(in the rows, 128 means zero)
Facts:
stigribrim(rugruk, fliskek); stigribrim(rugruk, grigu); stigribrim(senil, debro); stigribrim(senil, skatunir); stigribrim(stesir, grorun)
stigribrim(stesir, motrule); stigribrim(stesir, klotor); stigribrim(klepus, vazes); stigribrim(koga, kebin); stigribrim(dimis, sefen)
stigribrim(skifar, medru); stigribrim(zibrak, gobrin); stigribrim(klaligrok, grulak); stigribrim(broklen, debro); stigribrim(broklen, diplor)
stigribrim(fleskeskek, midropli); stigribrim(disoduk, gevavur); stigribrim(disoduk, rustodris); stigribrim(zedras, sede); stigribrim(rizo, diplor)
stigribrim(rizo, defek); stigribrim(trokir, zesu); stigribrim(trokir, bebribros); stigribrim(trokir, paretro); stigribrim(skiguk, seron)
stigribrim(zomar, kodrul); stigribrim(stise, fliskin); stigribrim(vugem, gruna); stigribrim(vugem, truli); stigribrim(rofitrik, maklore)
stigribrim(rofitrik, stopos); stigribrim(rofitrik, bebaflur); stigribrim(rofitrik, stodronol); stigribrim(klegro, tavom); stigribrim(klegro, nafel)
stigribrim(klegro, varu); stigribrim(griskam, debro); stigribrim(griskam, fostik); stigribrim(griskam, grubrobak); stigribrim(griskam, plidin)
stigribrim(griskam, beflu); stigribrim(trugra, beflu); stigribrim(geku, deskas); stigribrim(geku, sodal); stigribrim(geku, gisi)
stigribrim(geku, kloflom); stigribrim(vekis, mevutror); stigribrim(vekis, vupa); stigribrim(mitrur, madi); stigribrim(mitrur, tidotel)
stigribrim(mitrur, nanir); stigribrim(mitrur, zagen); stigribrim(kletru, vutrom); stigribrim(kletru, kloflom); stigribrim(kletru, brosel)
stigribrim(vaskim, vomes); stigribrim(mufol, gregu); stigribrim(mufol, fupen); stigribrim(mufol, tegron); stigribrim(trabil, brava)
stigribrim(trabil, tasem); stigribrim(trabil, zabin); stigribrim(trabil, kastil); stigribrim(trabil, lolemuk); stigribrim(fletro, drogoflas)
stigribrim(stuklu, plemu); stigribrim(stuklu, letri); stigribrim(skotrar, skufo); stigribrim(skotrar, drelipur); stigribrim(skotrar, ziba)
stigribrim(skotrar, kastil); stigribrim(skotrar, redron); stigribrim(skasun, letri); stigribrim(skasun, gisi); stigribrim(sunu, skatunir)
stigribrim(sunu, ziba); stigribrim(semo, dristasi); stigribrim(semo, tidotel); stigribrim(semo, grogror); stigribrim(semo, fozo)
stigribrim(gestal, tavom); stigribrim(gestal, sagras); stigribrim(gestal, sede); stigribrim(degrasos, rolil); stigribrim(degrasos, tifloskal)
stigribrim(trostal, stopos); stigribrim(trostal, nugrak); stigribrim(salo, grorun); stigribrim(salo, nadukul); stigribrim(ripluk, brega)
stigribrim(ripluk, guza); stigribrim(ripluk, bebribros); stigribrim(ripluk, fliskek); stigribrim(ripluk, supi); stigribrim(ripluk, triklem)
stigribrim(stubral, lefam); stigribrim(stubral, dristasi); stigribrim(stubral, brabos); stigribrim(rinobok, mevutror); stigribrim(rinobok, pluster)
stigribrim(briso, maklore); stigribrim(briso, takom); stigribrim(briso, sodal); stigribrim(briso, kloflom); stigribrim(fogidak, paretro)
stigribrim(kluzu, pume); stigribrim(kluzu, grubrobak); stigribrim(flubrozu, linu); stigribrim(flubrozu, beflu); stigribrim(sozoke, diplor)
stigribrim(sozoke, madi); stigribrim(drusteti, kebin); stigribrim(drusteti, skoflu); stigribrim(lupil, brava); stigribrim(lupil, puman)
stigribrim(lupil, zipas); stigribrim(fitras, sefen); stigribrim(fitras, mevutror); stigribrim(nusos, skufo); stigribrim(nusos, skoflu)
stigribrim(nusos, seron); stigribrim(loskun, stopos); staplos(rugruk, kasos); staplos(skudrin, bogu); staplos(riro, mufol)
staplos(senil, nodrus); staplos(plefuplas, ripluk); staplos(vepir, vazen); staplos(stesir, zovel); staplos(puman, kastil)
staplos(brosel, trugra); staplos(nadukul, fleskeskek); staplos(zeklel, kastil); staplos(paretro, nusos); staplos(klepus, ploskil)
staplos(sibus, medru); staplos(diplor, briso); staplos(pume, kasos); staplos(zipas, vomes); staplos(koga, pluster)
staplos(dimis, kluzu); staplos(gevavur, vugem); staplos(triklem, nedrur); staplos(tidotel, bebribros); staplos(tegron, trugra)
staplos(drogoflas, trokir); staplos(skifar, ziba); staplos(drunus, ziba); staplos(zibrak, kodrul); staplos(klaligrok, vomes)
staplos(broklen, vazen); staplos(guza, bogu); staplos(rustodris, vazen); staplos(klotor, medru); staplos(disoduk, ploskil)
staplos(zedras, stodronol); staplos(varu, trokir); staplos(seron, bogu); staplos(rizo, ziba); staplos(fostik, flostegrom)
staplos(supi, trugra); staplos(nudron, vomes); staplos(gobrin, bebribros); staplos(plidin, ziba); staplos(truli, bebribros)
staplos(vutrom, pluster); staplos(skiguk, pluster); staplos(kleflak, nedrur); staplos(sapu, grulak); staplos(zomar, tavom)
staplos(sefen, nusos); staplos(bipom, nusos); staplos(beflu, trugra); staplos(defek, ripluk); staplos(kloflom, flubrozu)
staplos(midropli, ploskil); staplos(sede, briso); staplos(rofitrik, vazen); staplos(brava, briso); staplos(klegro, ploskil)
staplos(luste, flubrozu); staplos(griskam, ploskil); staplos(madi, nusos); staplos(vazes, vugem); staplos(kebin, fleskeskek)
staplos(mevutror, ripluk); staplos(geku, kluzu); staplos(tasem, briso); staplos(motrule, nedrur); staplos(vekis, stise)
staplos(fozo, nodrus); staplos(nafel, bogu); staplos(bebaflur, fleskeskek); staplos(skufo, bebribros); staplos(skatunir, bogu)
staplos(kletru, mitrur); staplos(vaskim, plastu); staplos(letri, zovel); staplos(drelipur, pluster); staplos(trabil, flubrozu)
staplos(debro, flubrozu); staplos(grigu, medru); staplos(fletro, vazen); staplos(maklore, ploskil); staplos(zesu, fleskeskek)
staplos(stuklu, vomes); staplos(vupa, bebribros); staplos(grorun, vazen); staplos(riru, trugra); staplos(takom, fleskeskek)
staplos(grubrobak, bogu); staplos(grogror, medru); staplos(skuzasi, drusteti); staplos(skotrar, trugra); staplos(stenevon, vugem)
staplos(skasun, lolemuk); staplos(sunu, kasos); staplos(semo, vazen); staplos(gestal, zabin); staplos(brabos, nodrus)
staplos(redron, grulak); staplos(trusar, ploskil); staplos(degrasos, flubrozu); staplos(nanir, ripluk); staplos(dristasi, bogu)
staplos(trostal, flubrozu); staplos(gregu, vazen); staplos(sagras, kasos); staplos(tifloskal, briso); staplos(nugrak, drusteti)
staplos(salo, vazen); staplos(plemu, deskas); staplos(bidram, trokir); staplos(klodren, briso); staplos(skoflu, rolil)
staplos(stubral, kasos); staplos(linu, lolemuk); staplos(vuko, fleskeskek); staplos(rinobok, kodrul); staplos(fupen, vugem)
staplos(fogidak, tavom); staplos(fliskek, fleskeskek); staplos(gisi, ripluk); staplos(rasobol, deskas); staplos(tepo, stodronol)
staplos(sozoke, bogu); staplos(stopos, nodrus); staplos(lupil, ziba); staplos(zagen, vazen); staplos(lubrola, tavom)
staplos(fitras, tavom); staplos(rodon, kluzu); staplos(lefam, mufol); staplos(gruna, bogu); staplos(loskun, deskas)
staplos(sodal, stise)

Known rows:
grubrobak: [129 137 137 159  80 133 100 159 179 183 150 146 119 112 133 128 146 151
  84 124  99 150 146 141 151  82 164 141  78 124 149 174  78 133  99]
paretro: [130 134 130 135 111 139 128 161 173 147 126 129 129  92 117 156 126 142
 104 120 152 101 164 144 104 107 141 117 124  93 110 153 114 158 131]
dimis: [142 120 151 137  96 114 127 127 121 131 147 138 148 139 110 116 163 114
 124 103 136 147 147 128  76 154  86 124 124 152 124 154 112 139 134]
sunu: [145 121 166 153  92 123 123 124  95 114 166 116 150 151 129 116 167 100
 132 128 142 122 139 124  90 155 122 141 114 138 120 146  75 131 117]
vazen: [136 140 129 152 153  86 139 142  82 109 207 186 178 164 180  96 101 167
 137 162 175 141 143 145 169 182 112  76 126 178 132 129 219 156  89]
sozoke: [151 124 157 175  73 114  99  93 169 130 185 154 149 135 111  99 167 113
  94 106 124 150 109 155 126 131 106 146 110 147 140 148  62 115  96]
mitrur: [122 143 190 182 137 112 140  94 149 164 189 134 171 102 130 144 136  70
  80 137 207 124 138 142 191 127 114 158 117 113 151 116 207 135 146]
plidin: [134 129 174 141  82 116 102 145 117 136 136 124 150 132 138 106 179 133
 150 143 131 127 133 135  97 147 135 103  91 130 134 174  90 133 113]
rolil: [117 130 161 135 149 105 122 154 139 170 151 138 156 115 140 154 126 113
 106 143 163 127 175 145 186 132 129 142 108 109 152 126 220 133 150]
fitras: [128 137 146 152 106 137 155 132 141 173 150 130 129 112 109 143 143 106
  84  98 146 149 162 106  96 105 108 146 120 138 122 162 125 161 144]
kloflom: [146 131 167  69 142  99  97 144 147 100 137 135 124 131 130 126 148 125
 170 110 109 114 127 127  74 137 119 111 112 114 116 169 117 107 119]
zomar: [146 123 160 137 100 117 124 125 127 120 151 132 148 136 113 116 161 112
 126 108 137 133 139 130  78 153  98 124 124 141 121 150 103 135 129]
fleskeskek: [162 142 184 143 178 138 118  82 148 180 141 143 157 119 147 100 181  79
 114 160 157 152 195 159 149 251 126 115 130 173 165  82 179 104 125]
rinobok: [128 137 145 151 107 137 156 132 142 173 150 131 129 112 107 143 142 108
  82  99 147 150 162 107  98 106 111 145 119 139 122 161 127 162 145]
vaskim: [146 124 156 140 100 116 124 124 127 120 152 134 146 136 113 114 161 115
 128 110 138 134 140 129  79 154  97 126 125 141 121 149 105 134 126]
trusar: [137 150 122 170  88 105 122 155 122 114 146 147 152 108  48 111 164 129
 159 118 125 116 136 121  50 153 112 135 111 127 146 124 125 119 118]
tegron: [135 117 148 115 100 105 111 137 123 121 133 134 144 130 123 130 159 119
 144 115 132 130 143 141  79 144  98 111 119 128 120 167 107 131 127]

Rows:
No name comes twice in this set of rows, the named rows included.
[144 155 173 216  61 123 129 147 106 122 165 121 163 125  65  72 192 132
 143 131 141 122 121  97  68 154 131 140  86 142 155 129 107 136 121] => griskam
[156 118 236 105 162  91 113 126 128  95 181 119 157 171 150  98 145 102
 130 112 156 118 132 117 153 168  95 152 120 127 139 116 212 110 166] => briso
[130 156 132 198 112  75 112 178 109 111 159 156 185 109  28 102 160 132
 165 147 142 108 148 131 115 182 113 156 100 116 190  68 236 101 138] => ploskil
[139 121 113 136  89  94  83  99 182 129 162 178 144 110 104 133 151 110
 118 108 114 145 115 183 118 126  98 128 120 129 137 155  73  98  85] => dristasi
[136 115 134 161 122 108  92 147 197 178 189 173 139 141 126 131 116 138
  42 108 104 165 164 168 237 106 130 189 101 134 171 109 167 109 126] => bogu
[143 130 182 158  88 118 121 106 126 125 161 123 156 131 122 108 175 102
 124 120 155 126 120 131  89 145 107 121 112 137 125 157  92 135 120] => rizo

Now the same elements, written a new way:
Known rows:
stesir: [131 135 153 138 123 136 131 116 132  92 141 138 139 146 135 133 115 137
 117 114 124 105 114 150 107 132 131 105 130 160 129 112 143 137 143 106
  92 150 120 116 153]
sefen: [121 129 108 123 127 120 141 140 111 106 130  97 121 134 152 145 109 143
  98 104 116 107  96 146 130 135 125 102 122 139 150 143 121 136 131 110
 125 121 138 125 147]
bidram: [118 130 154 132 118 134 137 134 130 100 136 119 122 128 126 134 116 139
 117 113 116 111 113 144 115 126 128 106 130 143 139 128 140 135 134 109
 115 136 129 118 157]
plidin: [108 127 157 154 108 124 144 136 131 125 147 121 121 104 119 135 110 114
 121 120 100 115 100 117 101 122 119 105 142 145 155 147 153 131 119 102
 115 136 130 121 173]
skuzasi: [122 126 156 134 120 137 138 136 129 100 136 120 123 128 127 133 118 139
 116 114 117 110 114 145 116 124 129 106 129 142 137 128 141 135 131 108
 118 136 128 119 153]
nugrak: [119 123 163 129 114 134 141 142 134 104 136 114 117 112 119 134 119 148
 119 108 120 118 107 133 126 125 130 103 126 134 134 129 147 143 125 111
 144 128 131 126 142]
plastu: [ 92 138 146 149 131 119 149 142 101 122 163 116 171 135 139 129 179 150
  97 125 125 145 125 138 133 159 129 117 142 115 128 137 121 151 125 109
 115 158 117  60 105]
midropli: [101 133 193 133 104 127 178  95 145  87 122 109 134  67 129 149 136 134
 133 107 173 105 129 165 137 132 131  92 132 128 142 149 135 115 146  84
 170 129 101 181 173]
trostal: [ 73 199 152 141 125 135 132 183 141  66 155 165 103 118 110 126  90 137
 121 109 109 126 104 137 105 126 140 101 115 171 123 133 155 121 134 110
  42 101 157 137 149]
rizo: [129 133 177 148 117 140 132 123 138 115 155 136 125 138 119 131 120 125
 126 107 120 106 115 138  97 125 125 111 136 155 138 127 144 131 123 109
  69 132 116 120 179]
supi: [133  78 183 100 100 170 145 206 165  80 140  91  92  89 134 136 114 135
  89 140 125  92 112 150  87 139 129 111 130 138 159 111 133 133  90 110
 181 171 121  74 183]
zeklel: [123 132 155 133 119 134 135 134 129 100 136 122 122 125 127 134 115 139
 116 114 118 110 114 144 116 125 128 106 130 141 138 127 139 136 133 109
 116 135 127 119 158]
vekis: [135 132 116 135 127 128 145 121 123 108 141 122 143 155 155 141 110 136
 104 104 124  98 100 154 117 140 129 100 121 164 136 122 126 138 136 102
  77 139 122 127 152]
triklem: [101 114 148 128 106 133 155 186 127 109 128  94  98 118 122 121 103 147
 119 119 122 103 112 161 109 121 127 115 123 144 151 132 140 121 119 105
 138 159 136 107 174]
puman: [117 123 142 128 121 122 133 148 130 105 128 114 114 117 125 136 116 136
 106 112 105 118 124 144 127 110 126 108 129 127 137 132 124 129 145 112
 129 113 134 121 159]
vuko: [142  82 147 178 115  80 101 141 105 127  97 122  95 152 131 132 121 147
 120 152  99  96 147 126 102 132 129  99 131 122 122 134 138 132 104 113
 124 138 108 124 102]
tepo: [123 128 154 132 119 134 135 133 130 102 135 121 123 127 128 134 116 137
 116 115 118 110 115 142 117 126 128 107 130 141 139 126 139 135 134 109
 117 136 126 118 156]

Rows:
No name comes twice in this set of rows, the named rows included.
[ 74 123 157 157 119 130 170 184 113 128 169 114 165 153 136 106 162 152
 105 131 135 127 128 167 107 158 134 126 133 149 122 117 132 132 120 100
  79 206 109  50 142] => ripluk
[141 141 180 130 129 158 120 115 134  97 149 138 118 159 122 133 128 145
 125  96 139 102 126 151 105 130 128 114 128 145 133 120 134 134 124 120
  57 124 115 111 173] => stubral
[128 129 124 136 127 132 145 125 125 107 139 120 139 149 151 139 110 138
 105 105 123 101 102 154 117 138 128 101 123 157 137 125 128 137 136 104
  88 134 126 126 156] => dimis
[135 138 176 125 125 152 120 133 124 105 141 117  98 132 117 139 127 147
 124  98 130 109 122 139 112 126 123 117 132 120 152 145 130 135 110 125
  96 106 128 111 169] => nanir
[126 109 173 146 121 124 155  86  97 170 135  77 111 163 105 122 116 154
 145  67 109 118 102 129 138 104 104 121 144 140 156 150 151 141 139 122
 119 141 128 116 201] => diplor
[100 156 221 138 109 137 150  43 151  43 121 148 155  94 126 143 138 132
 143 126 178  99 141 167 117 139 134  91 144 152 126 116 162 116 169  82
 156 176  87 162 156] => klegro
[116 124 160 127 113 134 140 148 132 102 135 107 115 108 116 134 119 151
 119 106 120 121 106 132 129 125 130 101 128 128 134 134 147 145 124 112
 154 124 134 126 137] => letri
[123 128 104 120 129 121 145 144 110 108 127  94 119 133 156 147 105 145
  95 103 113 107  92 145 132 140 123 102 120 142 155 149 116 138 132 109
 126 116 140 127 148] => mevutror
[ 91 134 150 172 123 115 154 129 109 137 180 132 190 133 136 126 177 126
 105 131 119 141 118 127 112 160 127 115 150 133 128 137 135 146 119  98
  85 177 105  65 121] => kluzu
[ 97 131 148 156 134 108 146 143 118 129 166 135 176 143 139 125 176 135
  87 126 111 147 140 146 131 138 128 117 142 126 111 122 107 140 152 106
  79 144 109  72 129] => nusos
[121 121 158 148 116 119 142 138 144 119 146 138 124 125 122 130 111 116
 112 114 102 115 122 140 106 107 125 108 135 155 131 122 137 122 146 104
  78 127 120 126 190] => sunu

Now the same elements, written a new way:
Known rows:
rolil: [184 145 123 120 186  58 179 145 106 159 156 178 153 122 143 152 144 103
  92 169 206 112 181 138 131 126  77 123 128 112 110 130  99  92 130 123]
fostik: [140 128 107 108 150 165 131 119 148 134 113 131 130 141 120 134 127 120
 100 139 130 114 129 121 152 117 125  89 130 149 130 117 126 124 136 143]
vugem: [205 135 169 119 192  42 177 118 127 157 156 153 189 112 175 163 113  98
  98 120 190 118 117 120 133  99  76 100 156  62 109 108 124 117  47 109]
linu: [138 127 108 108 151 164 131 120 149 132 114 130 131 141 121 134 127 119
  99 141 130 115 130 122 153 119 123  90 131 149 130 117 126 126 135 142]
stodronol: [182 149 127 123 173  66 197 153 109 168 160 174 162 117 149 149 132 113
  88 169 196 116 159 130 131 112  75 113 129 115  97 120  99  93 116 117]
fupen: [128 120 113 100 156 155 125 100 148 132 113 141 140 149 113 133 145 133
  99 128 128  99 145 117 150 116 115  79 127 157 133 109 128 135 132 135]
gobrin: [118 116 101 129 118 167 131 103 127 152 131 149 136 158 117 132 123 119
  84 154 115 133 143 122 144 121 131  81 132 164 122  90 105 121 135 122]
koga: [136 110 115 119 148 151 128 117 152 123 121 121 125 146 144 122 110 109
 108 154 104 119 129 122 142 131 121  97 137 118 145  98 145 139 126 137]
skufo: [139 131 113 110 143 169 127 117 149 136 113 129 128 142 121 138 129 119
  98 142 126 114 131 118 152 119 119  89 134 153 135 113 123 130 135 145]
skudrin: [ 56  93  81  95 141 178 167 128 104  90  47  99 140 139 145 184 109  98
 119 109 117 116 179 113 171 116 174 104 101  84  94 108 141  87 133 135]
rasobol: [135 119 113 117 144 160 130 117 149 132 119 128 128 144 131 129 116 113
 102 148 116 123 127 122 147 125 127  94 135 135 136 106 133 128 129 137]
fitras: [123 116 135 120 148 150 133 111 154 127 111 125 137 137 146 117 109 122
 103 147  97 120 120 114 139 128 124  87 141 118 144  94 149 134 123 106]
rinobok: [124 116 133 119 151 148 133 113 152 126 112 126 138 136 144 115 111 120
 102 146  98 121 121 116 140 128 125  87 137 115 142  95 150 131 123 105]
luste: [137  86 159 132 142 177 126  99  92 134 123 120 110 139 181 114 103 163
  63 128 149 122 100 104 163 120 104  77 152 143 165  96 119 122 198 175]
stesir: [142 122 116 114 163 154 129 135 160 114 106 116 111 133 142 115 113 111
 115 161 110 111 135 125 143 143 121 111 133 118 154 118 152 132 148 143]
nedrur: [193 142 131 121 179  58 196 148 115 158 161 167 156 119 160 145 125 109
  98 166 190 112 159 131 124 117  73 120 133  97 107 116 114 101 109 125]
tegron: [160 171  87  78 135 128  70 128 130 124 106 141 132 154  80 181 166 111
 109 161  67  66 158  89 170  87 110  91 160 156 133  67 127 137 101 117]

Rows:
No name comes twice in this set of rows, the named rows included.
[221 177 112 103 167  26 143 174 102 144 156 161 145 125 140 182 138  86
 115 202 119  79 175 106 138  97  63 136 165  80 115  70 124 113  78 111] => trugra
[114 151 130 119 144 181 136 152 159 148  93 123 135 113 138 123 123 127
  92 174 112 128 105 116 161 127 118  85 129 147 137 129 126 110 158  95] => vazes
[164 179  79 102 106 150  82 158 125 141 115 130 125 147  91 183 138  92
 101 190  59 100 128  94 174  83 122  97 164 156 120  68 111 123 104 120] => supi
[ 51 101  72 100 128 194 177 139  98 105  54 103 145 137 139 192 113 100
 109 115 121 128 167 114 179 105 175  96  97 103  78 112 122  76 135 137] => guza
[151 132 147 107 153 161 111  88 157 144 106 120 165 135 124 160 123 112
  92  90 140 125  84 108 163  96 129  65 153 135 129 115 122 136  76 128] => truli
[194 102 176 136 184  64 193 131  68 152 167 154 137 116 216 126 106 152
  72 154 208 109 139 117 136 118  51 110 151  86 140  98 112 103 166 163] => flubrozu
[148 122 131 114 158 150 126 114 158 112 108 117 114 136 138 120 104 107
 114 139 114 113 132 119 134 140 129 109 144 114 158 109 157 135 131 141] => zomar
[130  94 153 133 135 185 128 101  86 145 121 126 116 139 172 117 113 169
  54 130 156 125 100 105 170 112 104  69 148 161 157 102 103 114 205 170] => kloflom
[134  93 105 119 135 143 134  90 138 123 138 140 122 167 130 120 113 119
 108 144 100 112 161 122 123 129 122  96 135 132 138  71 142 146 122 148] => skifar
[228 148 102 114 176  87 223 182 126 165 178 146 151 117 162 167 110 107
 107 163 198 117 126 129 139  83  65 123 127 112  76 123 104 107  88 188] => fliskin
[131  73 157 140 149 161 108  91  86 126 125 123 103 147 186 108 105 150
  66 143 143 124 123 114 160 139 107  85 154 125 182  95 121 124 211 168] => degrasos
[130  76 159 142 137 171 126 101  89 134 128 118 111 142 195 108  94 160
  65 144 131 130 101 108 160 123 103  77 153 127 168  85 123 124 196 165] => trostal
[169 179  87  87 125 139  75 149 132 127 106 129 121 147  89 181 149  95
 109 174  66  81 141  92 173  90 116 102 165 151 132  75 124 130 106 126] => beflu

